Each row has a name. Each piece below is followed by the name of the row it came from, unless a question asks for something else. Each question is about the rows just above it. Places in a row count from 0.

Columns, left to right: M D Q U
|  0.02 | -0.07 | -0.06 |  8.21 |  Q_943
| -0.01 |  0.02 |  0.06 |  8.14 |  Q_532
| 8.16 | 8.27 | 8.26 | 8.16 |  Q_468
| -0.02 |  8.28 | -0.06 |  8.23 |  Q_189
| 8.19 | 0.06 | 8.31 | 8.27 |  Q_949
| 8.19 | 8.19 | 8.30 | 8.19 |  Q_296
|  0.08 |  8.21 | -0.08 |  8.27 |  Q_852
| 8.23 | 8.31 | 8.23 | 8.20 |  Q_242
Which row holds | 8.20 | 8.23 | read backwards?
Q_242
At which places does Q_296 hold | 8.30 |?
2
Which row holds this, read backwards? | 8.19 | 8.30 | 8.19 |
Q_296
Which column holds this, read top down? | -0.01 |  8.16 |
M
At which places does Q_468 hold | 8.27 |?
1
Which column holds |  0.02 | -0.01 |  8.16 | -0.02 |  8.19 |  8.19 | top down?
M

Columns, left to right: A T G N B X
|  0.12 | -0.33 |  0.33 | -0.07 |  0.12 |  0.05 | : Q_152
| -0.07 |  0.13 |  7.93 |  0.61 | -3.91 | -1.95 | : Q_646
|  0.33 | -0.10 | -0.12 | -0.16 |  0.05 | -0.16 | : Q_248
Give the next entry after |  0.33 | -0.07 |.
| 0.12 |
|  0.12 | -0.07 | is which row, read backwards?
Q_152
Give the next entry after | -0.07 |  0.12 |.
| 0.05 |
Which column holds |  0.61 | -0.16 | top down?
N
Which row holds this, read backwards? |  0.12 | -0.07 |  0.33 | -0.33 |  0.12 |
Q_152
Which row holds |  0.05 | -0.16 | -0.12 | read backwards?
Q_248

Columns, left to right: E J R P K
| -0.25 | -0.30 | -1.20 |  2.35 |  3.89 | : Q_885
| -1.10 | -4.25 |  0.03 |  3.54 |  2.65 | : Q_909
|  0.13 | -0.29 |  1.08 | -0.81 | -2.01 | : Q_793
| -0.25 | -0.85 | -0.30 |  5.07 | -1.28 | : Q_870
|  1.08 |  2.22 | -0.84 | -0.84 |  1.08 | : Q_401
Which row holds this, read backwards? | -1.20 | -0.30 | -0.25 |
Q_885
What is the next entry after | -0.25 | -0.30 | -1.20 |?
| 2.35 |
Every place of | -0.84 | in Q_401:
2 3
| -0.30 | -4.25 | -0.29 | -0.85 | is in which column, read top down?
J
| -1.28 |  5.07 | is which row, read backwards?
Q_870
| -1.20 |  0.03 |  1.08 | -0.30 | is in which column, read top down?
R

Columns, left to right: mafu nisef guzif Ran vufeb Toza kipu mibu naf let
| -2.17 |  7.12 |  3.92 | -3.14 | -0.50 | -2.69 |  1.63 | -3.27 | -1.61 |  0.98 |  Q_815
| -0.34 | -0.06 |  1.14 | -1.31 |  1.65 | -5.74 |  5.57 | -0.53 |  2.37 |  0.83 |  Q_891
|  3.56 |  3.91 |  3.97 | -0.97 | -4.02 |  2.53 |  2.50 | -0.69 |  1.50 |  1.30 |  Q_926
|  2.02 | -5.42 | -3.04 |  3.12 |  0.24 |  3.68 | -2.11 |  3.37 |  1.19 |  0.12 |  Q_121
| -2.69 |  5.69 |  2.41 |  0.80 |  4.45 | -1.10 | -1.19 |  3.00 | -0.60 |  0.57 |  Q_428
| -3.37 |  8.36 |  3.41 |  0.31 |  4.05 | -0.26 | -2.63 |  2.09 | -2.07 | -0.78 |  Q_71
|  0.78 | -0.17 | -1.06 |  1.19 | -2.19 |  5.99 | -5.33 |  0.25 | -2.22 |  0.41 |  Q_180
| -0.50 |  0.47 |  1.56 | -1.62 |  1.57 | -6.48 |  5.92 | -0.88 |  2.52 |  0.81 |  Q_840
|  1.85 |  4.47 |  2.91 |  1.78 | -0.11 |  4.70 | -1.53 |  3.69 |  0.70 | -0.14 |  Q_390
| -3.82 |  5.99 |  2.32 |  0.50 |  4.79 | -1.02 | -2.47 |  2.27 | -2.09 |  0.31 |  Q_453
|  3.98 | -1.55 |  0.84 |  3.72 |  1.29 |  3.04 |  1.56 |  6.77 |  4.59 | -0.11 |  Q_451
Which row holds | -2.22 |  0.25 | -5.33 |  5.99 | -2.19 | read backwards?
Q_180
Which column holds this, read top down? |  0.83 |  1.30 |  0.12 |  0.57 | -0.78 |  0.41 |  0.81 |
let
Give the next entry after | -1.19 |  3.00 |.
| -0.60 |
|  7.12 | -0.06 |  3.91 | -5.42 |  5.69 |  8.36 | -0.17 |  0.47 |  4.47 |  5.99 | is in which column, read top down?
nisef

Columns, left to right: S L W Z
|  2.31 |  3.23 | -0.38 | -1.28 | = Q_579
| 3.11 | 2.62 | 0.91 | 0.01 | = Q_363
|  4.96 |  0.96 | -0.09 | -1.72 | = Q_616
| -1.37 |  0.58 | -0.06 |  0.07 | = Q_667
|  1.04 | -3.75 | -0.87 | -0.77 | = Q_53
| -0.73 | -4.04 | -0.73 | -0.73 | = Q_522
|  0.99 | -2.26 | -0.60 | -1.21 | = Q_397
| -1.70 |  0.99 | -0.13 |  0.70 | = Q_340
| -2.01 | -0.58 |  1.53 |  0.67 | = Q_473
|  1.62 | -8.33 | -0.45 | -0.95 | = Q_373
| -4.06 | -0.73 | -0.73 |  1.88 | = Q_990
At which places does Q_990 hold | -0.73 |?
1 2
At which places does Q_522 hold | -0.73 |?
0 2 3
find: | -4.06 | -0.73 | -0.73 |  1.88 |
Q_990
Give the next entry after | -4.06 | -0.73 |.
| -0.73 |
The next entry after | -4.04 | -0.73 |:
| -0.73 |

Columns, left to right: Y F V H
|  5.08 | -1.46 | -5.77 | -5.67 | : Q_143
| -0.34 |  0.59 |  1.71 |  2.24 | : Q_195
| -1.29 |  0.25 |  1.20 |  1.97 | : Q_323
| 0.18 | 1.89 | 1.35 | 3.67 | : Q_158
| -0.21 | -0.15 | -1.01 | -0.82 | : Q_858
| -0.17 |  0.62 |  2.44 |  3.67 | : Q_50
| -3.15 | -6.99 | -0.72 | -2.33 | : Q_746
|  0.25 |  1.20 | -1.29 | -1.26 | : Q_897
|  0.31 |  0.04 |  0.37 | -0.81 | : Q_430
Which column holds | -0.17 | -3.15 | top down?
Y
The next entry after | -0.21 | -0.15 |:
| -1.01 |
Which row holds | -0.82 | -1.01 | read backwards?
Q_858
| -5.67 |  2.24 |  1.97 |  3.67 | -0.82 |  3.67 | -2.33 | -1.26 | is in which column, read top down?
H
Which row holds this, read backwards? |  1.20 |  0.25 | -1.29 |
Q_323
Which column holds | -1.01 |  2.44 | -0.72 | top down?
V
Which row holds this, read backwards? | 2.44 | 0.62 |
Q_50

Columns, left to right: bizab vome kelom denoz
| -1.20 | -0.80 | -5.54 | -4.43 |  Q_749
| -0.79 |  0.89 |  2.97 | -0.42 |  Q_564
| -0.44 |  5.20 |  3.63 | -0.04 |  Q_372
| 1.17 | 2.59 | 2.05 | 2.69 |  Q_814
| 2.70 | 3.63 | 5.20 | 0.73 |  Q_665
| 6.74 | 4.55 | 6.73 | 6.73 |  Q_724
| 3.28 | 4.16 | 4.75 | 3.95 |  Q_72
| 2.04 | 4.86 | 5.67 | 2.04 |  Q_713
| 1.32 | 6.10 | 4.55 | 3.34 |  Q_435
| 2.17 | 5.48 | 5.21 | 4.01 |  Q_690
At which places does Q_724 hold | 6.73 |?
2 3
What is the next entry after | 0.89 | 2.97 |?
| -0.42 |
Give the next entry after | 3.63 | 5.20 |.
| 0.73 |
Every place of | 2.04 | in Q_713:
0 3

Columns, left to right: gofug feku gemo dil nerup mobef sukod
|  3.31 |  1.19 | -2.56 | -2.44 | -1.13 | -2.47 |  6.13 | : Q_950
|  3.31 |  1.19 |  1.68 |  1.64 | -2.27 | -0.96 |  6.13 | : Q_928
|  6.25 | -0.13 | -2.56 | -2.76 | -2.47 | -2.44 | -2.76 | : Q_559
|  3.51 | -0.80 | -2.37 | -0.79 | -3.26 | -2.68 | -1.99 | : Q_388
Give the next entry after | -2.56 | -2.76 | -2.47 | -2.44 |.
| -2.76 |
Every place of | -2.76 | in Q_559:
3 6

Columns, left to right: lopuz fetep Munu rosaf Padu pidos fefe rus kolil liti
|  1.29 |  2.59 | -0.48 | -0.16 | -2.90 | -0.63 |  1.73 | -1.14 | -2.50 |  4.17 | -> Q_179
| -0.04 | -0.10 | -0.05 | -0.07 | -0.02 | -0.02 | -0.05 | -0.02 | -0.05 | -0.10 | -> Q_39
| -0.32 | -1.16 |  0.30 | -1.82 |  0.15 | -0.93 | -1.35 | -1.23 | -0.31 | -1.20 | -> Q_114
| -1.38 | -2.93 | -0.23 |  3.15 |  0.01 | -2.26 |  2.09 |  0.18 | -0.73 | -5.04 | -> Q_276
|  1.66 |  2.44 | -0.83 |  3.37 | -0.61 | -0.41 |  2.72 | -0.46 | -0.65 |  0.82 | -> Q_433
|  1.65 | -0.49 | -0.26 |  0.30 |  2.05 | -2.99 | -1.05 | -4.33 |  0.14 | -5.22 | -> Q_730
| -3.57 | -6.19 |  0.58 | -1.16 | -1.76 | -3.73 |  0.17 | -0.51 | -2.61 | -5.42 | -> Q_174
|  1.80 |  2.36 | -0.27 | -0.09 |  0.57 |  0.44 | -0.36 | -1.22 |  0.46 |  1.44 | -> Q_831
|  1.03 | -0.74 |  0.22 | -3.59 |  0.01 | -3.11 | -2.46 | -4.90 | -1.49 | -2.20 | -> Q_37
| -0.69 | -0.22 | -0.18 |  1.68 | -1.06 |  0.17 |  1.79 |  1.49 | -0.60 |  0.54 | -> Q_727
| -1.24 | -1.04 | -0.07 | -0.04 | -3.71 | -1.74 |  1.99 |  0.01 | -3.37 |  1.61 | -> Q_294
|  0.09 | -0.32 |  0.01 |  0.45 |  1.10 |  0.03 | -0.37 | -0.09 |  0.83 | -1.45 | -> Q_669
At which places does Q_39 hold | -0.05 |?
2 6 8
Give the next entry after | -1.06 |  0.17 |  1.79 |.
| 1.49 |

Columns, left to right: Ter fak Teme Medo vos semur
|  0.90 |  3.56 | -2.78 |  1.09 |  1.30 | -0.42 | -> Q_987
|  5.60 |  1.04 |  5.60 | -0.44 |  2.91 |  1.04 | -> Q_264
|  0.31 | -4.69 | -0.67 | -0.54 | -1.40 |  2.24 | -> Q_429
| -6.28 | -6.28 |  0.34 |  1.19 |  0.57 |  2.92 | -> Q_134
|  0.32 | -4.44 | -6.29 |  0.34 | -0.89 |  1.17 | -> Q_14
| -1.13 |  3.24 | -1.67 |  0.57 |  1.19 | -3.27 | -> Q_902
| -1.09 | -0.37 | -6.90 |  1.03 |  0.51 | -2.73 | -> Q_92
Every place of | 1.04 | in Q_264:
1 5
find: | -1.13 |  3.24 | -1.67 |  0.57 |  1.19 | -3.27 |
Q_902
Which row holds |  0.34 | -6.29 | -4.44 | read backwards?
Q_14
The next entry after | -0.54 | -1.40 |:
| 2.24 |
Every place of | 2.92 | in Q_134:
5

Columns, left to right: Puve rulad tamo rozu Koma bot
|  2.96 |  0.08 |  2.22 | -2.94 |  0.41 | -3.39 |  Q_274
|  2.83 | -1.37 | -0.18 | -3.84 | -4.75 |  0.57 |  Q_739
| -1.07 | -0.46 | -0.36 | -5.31 | -3.63 |  1.82 |  Q_776
| -0.05 | -1.72 |  3.82 | -1.24 | -0.86 | -8.29 |  Q_118
Which row holds this, read backwards? |  3.82 | -1.72 |
Q_118
Which row holds |  1.82 | -3.63 | read backwards?
Q_776
Which row holds this, read backwards? | -3.39 |  0.41 | -2.94 |  2.22 |
Q_274
Which row holds this, read backwards? | -3.84 | -0.18 | -1.37 |
Q_739
|  0.41 | -4.75 | is in which column, read top down?
Koma

Columns, left to right: Zitoz feloz vugib Zef Gema
|  0.86 | -2.30 |  0.86 |  0.89 |  0.86 | : Q_723
| -1.31 |  0.89 | -2.30 |  0.90 | -3.32 | : Q_91
|  8.01 |  0.01 | -1.32 |  0.89 | -2.30 | : Q_300
Give the next entry after | -1.31 |  0.89 |.
| -2.30 |
Where do |  8.01 |  0.01 | -1.32 |  0.89 | -2.30 | appear?
Q_300
Which row holds this, read backwards? | -2.30 |  0.89 | -1.32 |
Q_300
Which column holds this, read top down? | -2.30 |  0.89 |
feloz
Every place of | 0.89 | in Q_723:
3
Which column holds this, read top down? | 0.90 | 0.89 |
Zef

Columns, left to right: dad bisu Dizal duki divu
| -1.15 | -2.16 | -1.64 | -1.04 | -7.53 | = Q_480
|  2.02 |  2.02 | -0.50 |  1.10 | -0.49 | = Q_742
|  4.74 | -0.60 |  4.74 | -7.54 |  4.41 | = Q_32
|  4.74 | -0.60 | -3.38 | -7.54 |  2.46 | = Q_149
| 2.02 | 4.74 | is in which column, read top down?
dad
Every place of | -0.50 | in Q_742:
2
|  4.74 | -0.60 | -3.38 | -7.54 |  2.46 | is in which row?
Q_149
At which places does Q_32 hold | -7.54 |?
3
Which row holds this, read backwards? | -7.54 |  4.74 | -0.60 |  4.74 |
Q_32

Columns, left to right: fupi Goges sonun bog bas Kop div
| -4.87 | -1.49 |  0.16 |  2.57 |  2.51 |  2.33 | -6.69 | : Q_233
| -3.56 | -2.18 | -0.34 | -2.64 | -1.58 | -8.11 | -1.04 | : Q_593
|  1.36 | -1.97 | -5.50 | -1.66 |  0.32 |  4.70 |  3.34 | : Q_919
| -0.54 |  1.38 | -1.97 | -5.50 | -1.66 | -6.57 |  0.99 | : Q_26
Which column holds this, read top down? |  2.57 | -2.64 | -1.66 |
bog
Which column holds | -8.11 |  4.70 | -6.57 | top down?
Kop
The next entry after |  1.38 | -1.97 | -5.50 | -1.66 |:
| -6.57 |
| -0.34 | -5.50 | -1.97 | is in which column, read top down?
sonun

